Below is a small trained network, with its code and all its weights. Each question gives an input and a class and asks what happens when units are switched off, that is, made to give their printed mean instead of their output.

import numpy as np


def w(rows, s, z=0):
    codes = np.array(rows[::2]) - 128.0
    scale = np.full(codes.shape[1], s)
    scale[-1] = z or s
    return codes * scale


def norm(h):
    return h / np.sqrt((h * h).mean(-1, keepdims=True) + 1e-5)


def f(y):
    return np.maximum(y, 0)


def log_softmax(a):
    a = a - a.max(-1, keepdims=True)
    return a - np.log(np.exp(a).sum(-1, keepdims=True))


def net(x, mask):
    res = np.array(x, float).reshape(1, 8) / 4 @ E
    u = 0
    for l in range(2):
        y = f(norm(res) @ A[l][:, :-1].T + A[l][:, -1])
        res = res + np.where(mask[u : u + 5], y, B[l][:, -1]) @ B[l][:, :-1]
        u += 5
    return log_softmax(norm(res)[-1] @ U[:, :-1].T + U[:, -1])


A, B = {}, {}
E = w([
[131,138,122,132,131,133,125],'x0',
[6,88,135,175,99,147,58],'x1',
[134,159,127,128,127,144,108],'x2',
[126,122,127,125,129,121,134],'x3',
[194,61,33,165,57,200,141],'x4',
[129,135,123,135,137,132,123],'x5',
[108,135,25,138,110,34,130],'x6',
[120,117,111,22,140,169,102],'x7',
],0.0015)
A[0] = w([
[123,112,103,26,155,167,71,82],'0.n0',
[171,152,188,255,102,93,142,54],'0.n1',
[148,73,218,168,171,225,160,31],'0.n2',
[38,63,108,153,109,170,70,52],'0.n3',
[149,69,88,141,60,198,160,6],'0.n4',
],0.0041,0.0015)
B[0] = w([
[60,60,97,164,123,167,201,207],'0.n0',
[50,51,75,44,160,239,171,238],'0.n1',
[110,229,31,27,46,81,35,253],'0.n2',
[161,213,214,204,80,128,230,255],'0.n3',
[195,78,137,192,253,107,35,244],'0.n4',
],0.0037,0.0022)
A[1] = w([
[99,103,112,125,167,163,176,90],'1.n0',
[253,133,99,58,150,130,190,163],'1.n1',
[107,109,39,189,108,36,151,152],'1.n2',
[151,143,96,183,106,207,72,250],'1.n3',
[65,151,211,88,193,92,113,177],'1.n4',
],0.004,0.0016)
B[1] = w([
[114,117,113,110,133,198,138,166],'1.n0',
[38,155,207,224,79,117,133,250],'1.n1',
[149,173,160,20,112,175,64,219],'1.n2',
[139,123,148,82,177,41,157,253],'1.n3',
[255,59,62,186,145,116,107,223],'1.n4',
],0.0038,0.0031)
U = w([
[249,59,100,190,224,73,84,253],'0',
[68,196,235,223,65,105,204,154],'1',
[132,217,96,2,67,110,44,89],'2',
[50,51,59,90,168,214,220,4],'3',
],0.0077,0.0011)

Each question gives the input, the list of numbers given to net, and the class t.
The units are the neurons (one row each of A and B). Each row of codes is followed by its name. A weight is (code - 128) times the scale printed after its matrix; where a second scale follows, it is the last column's (A, B and U).
mask holds one flag per neuron, layer by layer. A switched-off neuron (its flag False) gives its mean, the last column of its row in B, instead of its output. The means were averaged over made-up inputs and are rounded, as every weight is.
A unit's drop is (log p(t) with every unit on - log p(t) with that unit switched off) / (log p(t) with every unit on - log p(t) with every unit switched off).
unit that matters most: the unit with the biggest drop
top k neurons: the k neurons with the biggest drops, biggest first
k most important neurons of layer l: the k neurons of layer l with the biggest drops, biggest first
input [-3,8,-6,4,8,8,-8,8], class 0: 4 most important neurons of layer 0 : (0.n4, 0.n1, 0.n2, 0.n3)
input [5,-6,1,5,2,0,1,-3], class 1: top neuron : (1.n1)
input [-3,-1,4,-8,8,4,-7,8], class 0: 2 most important neurons of layer 0 : (0.n4, 0.n1)
input [0,-4,1,7,-7,5,-7,0], class 0: top 2 neurons : (1.n4, 1.n2)
input [-8,-3,-7,3,4,4,-7,-2], class 2: top 2 neurons : (0.n2, 1.n4)
input [-8,7,-8,-2,1,1,4,6], class 1: top 2 neurons : (0.n3, 0.n1)
input [5,-4,6,-4,6,-2,-2,8], class 3: top 2 neurons : (0.n0, 1.n4)
input [4,1,-2,5,5,8,-7,-8], class 3: top 3 neurons : (0.n1, 1.n2, 1.n4)
input [-8,-1,-3,5,-6,-1,-7,-7], class 2: top 3 neurons : (0.n2, 0.n4, 0.n1)
input [2,-8,-1,-8,3,-3,-8,7], class 1: 2 most important neurons of layer 0 : (0.n1, 0.n0)
input [2,6,-8,4,-5,-6,7,-6], class 2: top 4 neurons : (1.n2, 1.n1, 0.n4, 0.n0)
input [0,-1,5,7,8,-1,6,6], class 0: top 2 neurons : (0.n4, 0.n2)
input [2,1,1,6,-3,0,-6,2], class 2: top 2 neurons : (0.n2, 0.n4)
input [6,-4,6,-5,-2,6,4,-5], class 3: most important neuron of layer 1 : (1.n0)
input [3,1,3,2,-8,3,0,5], class 0: top 2 neurons : (1.n4, 0.n1)
input [6,-3,0,7,1,8,3,4], class 3: top 2 neurons : (0.n0, 0.n2)
input [0,-6,5,-2,-2,1,5,1], class 1: top 2 neurons : (1.n1, 0.n2)
input [5,3,-3,5,4,1,3,-7], class 3: 2 most important neurons of layer 0 : (0.n1, 0.n2)
input [-6,2,6,-7,-4,-6,-8,0], class 2: 2 most important neurons of layer 0 : (0.n2, 0.n4)
input [8,-7,-7,6,1,-8,2,3], class 1: unit that matters most : 1.n1
input [7,1,-5,6,5,5,-7,5], class 2: 2 most important neurons of layer 0 : (0.n2, 0.n1)
input [3,-6,-6,-2,3,-7,-6,4], class 1: 2 most important neurons of layer 1 : (1.n1, 1.n2)
input [-4,5,-1,-5,8,-8,3,-1], class 0: 2 most important neurons of layer 0 : (0.n4, 0.n2)
input [8,-7,7,8,-8,1,3,-1], class 0: 2 most important neurons of layer 0 : (0.n3, 0.n2)
input [-5,2,4,8,-5,-3,-2,-7], class 3: 2 most important neurons of layer 0 : (0.n1, 0.n4)
input [-7,5,7,-2,-5,5,-6,-1], class 2: 3 most important neurons of layer 0 : (0.n2, 0.n4, 0.n0)
